Here is a tiny trained network, its code and every weight. The questions are about switching its units off for an input and a class, where a switched-off unit gives its printed mean instead of its output.

import numpy as np


def w(rows, s, z=0):
    codes = np.array(rows[::2]) - 128.0
    scale = np.full(codes.shape[1], s)
    scale[-1] = z or s
    return codes * scale


def norm(h):
    return h / np.sqrt((h * h).mean(-1, keepdims=True) + 1e-5)


def f(y):
    return np.maximum(y, 0)


def log_softmax(a):
    a = a - a.max(-1, keepdims=True)
    return a - np.log(np.exp(a).sum(-1, keepdims=True))


def net(x, mask):
    res = np.array(x, float).reshape(1, 8) / 4 @ E
    u = 0
    for l in range(3):
        y = f(norm(res) @ A[l][:, :-1].T + A[l][:, -1])
        res = res + np.where(mask[u : u + 5], y, B[l][:, -1]) @ B[l][:, :-1]
        u += 5
    return log_softmax(norm(res)[-1] @ U[:, :-1].T + U[:, -1])


A, B = {}, {}
E = w([
[157,69,71,96,87,206,91,47,127,116,171],'x0',
[167,77,164,106,146,118,109,143,138,133,151],'x1',
[160,124,161,10,124,79,148,70,160,95,60],'x2',
[168,17,209,211,108,125,128,56,220,66,115],'x3',
[152,78,184,67,151,180,217,106,193,197,201],'x4',
[201,117,155,57,224,5,182,63,109,78,135],'x5',
[200,163,106,21,147,68,83,253,133,135,105],'x6',
[60,154,120,99,187,88,62,104,119,147,220],'x7',
],0.0013)
A[0] = w([
[102,139,124,107,141,183,153,162,120,208,220,140],'0.n0',
[72,196,88,135,119,124,64,150,66,135,119,18],'0.n1',
[86,122,191,236,166,115,189,70,130,108,136,21],'0.n2',
[82,127,101,208,172,77,140,91,107,86,158,78],'0.n3',
[162,3,156,150,107,174,70,148,183,135,141,7],'0.n4',
],0.0031,0.0019)
B[0] = w([
[158,80,121,95,143,80,74,67,145,202,197,253],'0.n0',
[48,174,108,113,154,167,129,159,192,53,105,205],'0.n1',
[157,78,153,236,48,96,37,105,199,118,171,218],'0.n2',
[153,115,187,200,79,132,152,147,179,148,128,195],'0.n3',
[135,107,180,253,61,105,88,97,198,118,184,224],'0.n4',
],0.0035,0.002)
A[1] = w([
[158,95,106,94,47,250,228,112,157,147,56,194],'1.n0',
[230,47,85,151,85,151,44,162,148,41,169,2],'1.n1',
[145,89,144,195,69,132,102,15,96,149,173,107],'1.n2',
[180,118,119,149,115,41,107,75,68,30,46,21],'1.n3',
[90,176,66,204,161,142,183,115,16,27,84,10],'1.n4',
],0.0025,0.00057)
B[1] = w([
[199,91,135,131,90,117,216,176,82,152,54,181],'1.n0',
[114,146,96,234,133,175,143,100,76,173,133,213],'1.n1',
[129,106,172,142,67,134,165,142,191,126,123,252],'1.n2',
[122,123,112,130,148,207,115,133,95,222,218,188],'1.n3',
[102,126,208,117,70,66,82,149,253,72,111,173],'1.n4',
],0.0041,0.0029)
A[2] = w([
[141,177,33,100,120,143,111,163,108,155,141,105],'2.n0',
[170,148,172,182,176,77,144,252,88,172,129,109],'2.n1',
[33,132,49,174,108,207,143,157,113,167,141,7],'2.n2',
[56,207,69,105,180,84,140,172,72,173,146,44],'2.n3',
[61,194,41,115,105,140,69,179,114,132,116,129],'2.n4',
],0.0034,0.0016)
B[2] = w([
[104,115,119,199,155,141,127,78,79,101,138,208],'2.n0',
[135,114,114,37,34,170,216,146,119,100,30,243],'2.n1',
[252,84,87,95,177,116,170,48,49,156,136,197],'2.n2',
[177,74,93,237,94,235,118,87,87,117,92,222],'2.n3',
[85,196,116,131,249,80,53,131,76,52,127,255],'2.n4',
],0.0037,0.0019)
U = w([
[132,66,167,253,28,148,124,100,202,165,174,240],'0',
[187,106,131,47,65,129,228,187,100,127,24,131],'1',
[17,196,154,124,147,76,65,197,182,42,86,102],'2',
[136,100,138,2,197,86,130,83,133,191,235,6],'3',
[125,160,36,136,214,156,55,110,3,111,128,120],'4',
],0.0067,0.0014)

Each question gives the input, the list of numbers given to net, and the class t.
The units are the neurons (one row each of A and B). Each row of codes is followed by its name. A weight is (code - 128) times the scale printed after its matrix; where a second scale follows, it is the last column's (A, B and U).
mask holds one flag per neuron, layer by layer. A switched-off neuron (its flag False) gives its mean, the last column of its row in B, instead of its output. The means were averaged over made-up inputs and are rounded, as every weight is.
A unit's drop is (log p(t) with every unit on - log p(t) with that unit switched off) / (log p(t) with every unit on - log p(t) with every unit switched off).
The circuit of an input: a set's keep is (log p(t) with only the set's units on - log p(t) with every unit switched off) / (log p(t) with every unit on - log p(t) with every unit switched off). Starting from the 12 units with the biggest drops (on a tie, the unit counted first), units are removed one at a time, each time the one whose removal leaves the highest keep (on an exact tie, the one counted first), for as long as the keep stays at least 0.8.
units of the circuit, in order: the units of the circuit, biggest drop first
most important unit: the unit with the biggest drop
k most important neurons: the k neurons with the biggest drops, biggest first
top k neurons in layer l: the k neurons of layer l with the biggest drops, biggest first
input [0,-5,-1,-3,-7,-1,-5,8], class 2: most important unit	1.n4
input [-4,-8,-7,6,7,8,6,-1], class 1: units of the circuit, in order	(2.n1 0.n4)
input [3,-1,5,-5,5,-6,7,5], class 4: units of the circuit, in order	(1.n2 2.n4)
input [7,6,2,-4,-8,-3,-6,5], class 2: units of the circuit, in order	(1.n4 0.n1 0.n0 2.n3)
input [-6,4,4,-6,-2,-5,-5,-3], class 2: units of the circuit, in order	(0.n1 2.n4)
input [-7,1,-4,-5,2,-8,4,-7], class 1: 2 most important neurons	(2.n1 1.n0)
input [-6,-3,4,8,3,-1,6,3], class 1: units of the circuit, in order	(2.n1 0.n2 1.n2)
input [5,-4,-7,0,-6,-2,5,-4], class 4: 3 most important neurons	(2.n2 1.n2 1.n1)
input [4,8,-3,-2,-6,-5,-5,1], class 4: units of the circuit, in order	(2.n2 0.n2)
input [-7,0,0,-1,4,0,8,6], class 1: top 2 neurons in layer 2	(2.n1 2.n3)
input [8,-8,-7,-4,-4,6,1,2], class 2: units of the circuit, in order	(1.n4 0.n1)
input [4,-4,5,4,6,4,3,2], class 1: units of the circuit, in order	(0.n0 0.n2)
input [4,-1,-3,-8,-8,-3,-2,-1], class 2: 4 most important neurons	(1.n4 0.n1 1.n1 1.n3)
input [8,-1,3,-5,-5,-1,4,1], class 2: units of the circuit, in order	(0.n1)
input [-4,-6,-3,-6,-7,3,3,-7], class 2: 2 most important neurons	(1.n4 0.n1)
input [3,-2,2,-4,-8,-6,0,-7], class 2: top 3 neurons in layer 0	(0.n1 0.n0 0.n2)
input [-6,-5,-6,-1,1,-3,6,-3], class 4: top 3 neurons in layer 1	(1.n2 1.n0 1.n4)
input [8,-1,-7,6,-7,-1,6,7], class 4: top 2 neurons in layer 1	(1.n1 1.n4)
input [1,-7,0,0,-3,-1,2,-5], class 1: 3 most important neurons	(1.n0 0.n4 0.n2)
input [-3,4,-4,-1,4,0,5,2], class 3: 3 most important neurons	(0.n0 1.n0 1.n1)
input [-2,-6,5,-8,-8,7,-8,5], class 2: units of the circuit, in order	(1.n4)
input [-7,0,-4,2,-2,-5,5,-1], class 2: top 2 neurons in layer 1	(1.n1 1.n3)
input [-5,1,-2,-5,-5,-7,-3,-7], class 2: 2 most important neurons	(1.n4 2.n4)
input [-8,-1,-8,1,-1,-6,3,-5], class 1: 2 most important neurons	(2.n1 2.n2)
input [3,1,-3,-6,1,-6,-8,6], class 3: 2 most important neurons	(0.n0 2.n2)
